Below are the code and all the weights of a small trained network. Each question names an input and a target symbol and asks about switching units off, where a switched-off unit gives its printed mean instead of its output.

import numpy as np


def w(rows, s, z=0):
    codes = np.array(rows[::2]) - 128.0
    scale = np.full(codes.shape[1], s)
    scale[-1] = z or s
    return codes * scale


def f(y):
    return np.maximum(y, 0)


def softmax(a):
    e = np.exp(a - a.max(-1, keepdims=True))
    return e / e.sum(-1, keepdims=True)


def log_softmax(a):
    a = a - a.max(-1, keepdims=True)
    return a - np.log(np.exp(a).sum(-1, keepdims=True))


def net(x, mask):
    ids = ['αδεηθτ'.index(c) for c in x.split()]
    T = len(ids)
    res = E[ids] + P[:T]
    u = 0
    for l in range(2):
        q, k, v = (res @ M[l].T for M in (Q, K, V))
        z = softmax(np.where(np.tri(T) > 0, q @ k.T / 2**0.5, -1e9)) @ v
        res = res + np.where(mask[u], z, O[l][:, -1]) @ O[l][:, :-1]
        u += 1
        y = f(res @ A[l][:, :-1].T + A[l][:, -1])
        res = res + np.where(mask[u : u + 8], y, B[l][:, -1]) @ B[l][:, :-1]
        u += 8
    return log_softmax(res[-1] @ U[:, :-1].T + U[:, -1])


Q, K, V, O, A, B = {}, {}, {}, {}, {}, {}
E = w([
[81,168,31,102],'α',
[182,113,36,121],'δ',
[101,201,198,150],'ε',
[170,81,118,110],'η',
[115,111,189,99],'θ',
[107,249,79,154],'τ',
],0.013)
P = w([
[178,173,143,20],'0',
[145,110,107,162],'1',
[112,140,87,120],'2',
[184,145,156,70],'3',
[126,100,108,192],'4',
[109,144,86,122],'5',
[186,159,158,70],'6',
[113,83,109,222],'7',
[115,157,89,129],'8',
[190,170,153,66],'9',
[96,68,113,254],'10',
[116,155,106,140],'11',
[196,196,178,38],'12',
],0.014)
Q[0] = w([
[136,216,2,181],'0.h0',
[146,122,133,87],'0.h0',
],0.042)
K[0] = w([
[100,55,254,200],'0.h0',
[156,191,201,118],'0.h0',
],0.035)
V[0] = w([
[166,80,176,226],'0.h0',
[35,116,210,7],'0.h0',
],0.0016)
O[0] = w([
[207,232,1,183,1],'0.h0',
[4,115,92,138,170],'0.h0',
],0.00091,0.00072)
A[0] = w([
[210,123,120,170,14],'0.n0',
[180,146,185,183,22],'0.n1',
[143,145,134,106,97],'0.n2',
[193,172,94,185,58],'0.n3',
[132,126,122,140,1],'0.n4',
[104,60,77,86,62],'0.n5',
[101,78,114,41,68],'0.n6',
[10,125,131,89,104],'0.n7',
],0.012,0.0053)
B[0] = w([
[179,248,120,240,153],'0.n0',
[70,52,102,37,151],'0.n1',
[140,125,106,81,219],'0.n2',
[75,73,165,63,254],'0.n3',
[128,114,164,110,128],'0.n4',
[95,34,126,46,183],'0.n5',
[165,151,103,159,224],'0.n6',
[188,217,140,212,241],'0.n7',
],0.016,0.002)
Q[1] = w([
[114,51,110,145],'1.h0',
[32,61,115,250],'1.h0',
],0.021)
K[1] = w([
[185,86,117,38],'1.h0',
[212,224,154,6],'1.h0',
],0.016)
V[1] = w([
[31,190,106,109],'1.h0',
[129,144,2,155],'1.h0',
],0.033)
O[1] = w([
[1,81,142,132,211],'1.h0',
[143,52,123,225,254],'1.h0',
],0.02,0.0072)
A[1] = w([
[146,99,104,33,88],'1.n0',
[109,30,80,23,57],'1.n1',
[136,189,191,125,152],'1.n2',
[79,168,102,110,114],'1.n3',
[104,142,175,156,186],'1.n4',
[172,161,146,88,76],'1.n5',
[73,251,205,235,34],'1.n6',
[183,122,139,138,1],'1.n7',
],0.016,0.0081)
B[1] = w([
[200,13,108,148,223],'1.n0',
[116,78,89,43,205],'1.n1',
[164,93,64,134,220],'1.n2',
[123,130,176,189,226],'1.n3',
[96,193,122,141,220],'1.n4',
[31,251,130,126,250],'1.n5',
[190,131,140,68,191],'1.n6',
[128,93,238,105,186],'1.n7',
],0.019,0.022)
U = w([
[174,107,45,166,97],'α',
[225,86,67,119,108],'δ',
[222,68,20,100,108],'ε',
[184,134,79,118,68],'η',
[220,136,3,112,254],'θ',
[157,96,51,98,82],'τ',
],0.0047,0.0077)

Each question gives the input, a string of symbols that net reads in full, and the target symbol t.
The units are the heads (2 rows each of Q, K, V and O) and the neurons (one row each of A and B). Each row of codes is followed by its name. A weight is (code - 128) times the scale printed after its matrix; where a second scale follows, it is the last column's (O, A, B and U).
mask holds one flag per unit, layer by layer, with each layer's heads first. A switched-off unit (its flag False) gives its mean, the last column of its rows in O or B, instead of its output. The means were averaged over made-up inputs and are rounded, as every weight is.
A unit's drop is (log p(t) with every unit on - log p(t) with that unit switched off) / (log p(t) with every unit on - log p(t) with every unit switched off).
The circuit of an input: a set's keep is (log p(t) with only the set's units on - log p(t) with every unit switched off) / (log p(t) with every unit on - log p(t) with every unit switched off). Starting from the 12 units with the biggest drops (on a tie, the unit counted first), units are removed one at a time, each time the one whose removal leaves the highest keep (on an exact tie, the one counted first), for as long as the keep stays at least 0.8.
circuit, biggest first: the units of the circuit, biggest drop first
k most important neurons: the k neurons with the biggest drops, biggest first
input α η η ε η τ α τ θ θ, target τ: circuit, biggest first	(1.h0, 0.n3, 1.n1)
input η θ η η ε, target η: circuit, biggest first	(1.n7, 1.h0, 1.n5)
input θ δ τ α τ, target θ: circuit, biggest first	(1.h0, 1.n2)
input τ θ α θ ε η ε θ, target τ: circuit, biggest first	(1.h0, 1.n1)
input α α α τ δ, target α: circuit, biggest first	(1.h0, 0.n6)
input τ τ δ α η θ α ε ε τ η δ θ, target η: circuit, biggest first	(1.h0, 1.n7, 1.n5)
input η θ η ε α θ θ τ α ε α, target η: 4 most important neurons	(1.n7, 0.n6, 1.n5, 1.n0)
input ε θ α α δ τ ε θ, target ε: circuit, biggest first	(1.h0, 1.n0)
input τ θ α ε θ δ, target ε: circuit, biggest first	(1.n5)
input ε η θ ε τ θ α δ, target ε: 2 most important neurons	(1.n0, 1.n1)
input τ α α ε δ θ θ ε θ ε, target ε: 4 most important neurons	(0.n1, 1.n0, 1.n1, 1.n5)
input θ θ η, target δ: 4 most important neurons	(0.n5, 1.n5, 1.n7, 0.n3)
input θ θ θ ε α θ η η δ θ η α τ, target η: 3 most important neurons	(1.n7, 1.n5, 1.n0)
input θ α τ η α, target θ: circuit, biggest first	(1.h0)
input τ θ τ η ε, target τ: circuit, biggest first	(1.h0, 1.n1, 0.n7)
input δ θ α ε θ θ η τ τ τ, target τ: circuit, biggest first	(0.n3, 1.h0, 1.n1)
input η δ α θ τ η η θ θ α θ, target η: 4 most important neurons	(1.n7, 1.n5, 0.n6, 1.n0)
input α θ α δ τ θ α α η δ τ, target α: 2 most important neurons	(0.n6, 0.n3)
input θ δ η, target δ: 2 most important neurons	(1.n5, 1.n7)
input τ δ δ τ, target δ: most important neuron	(0.n0)
input δ α τ θ η θ α, target η: 2 most important neurons	(1.n7, 1.n5)
input η α η α η θ α δ η τ τ, target η: 2 most important neurons	(1.n7, 0.n6)
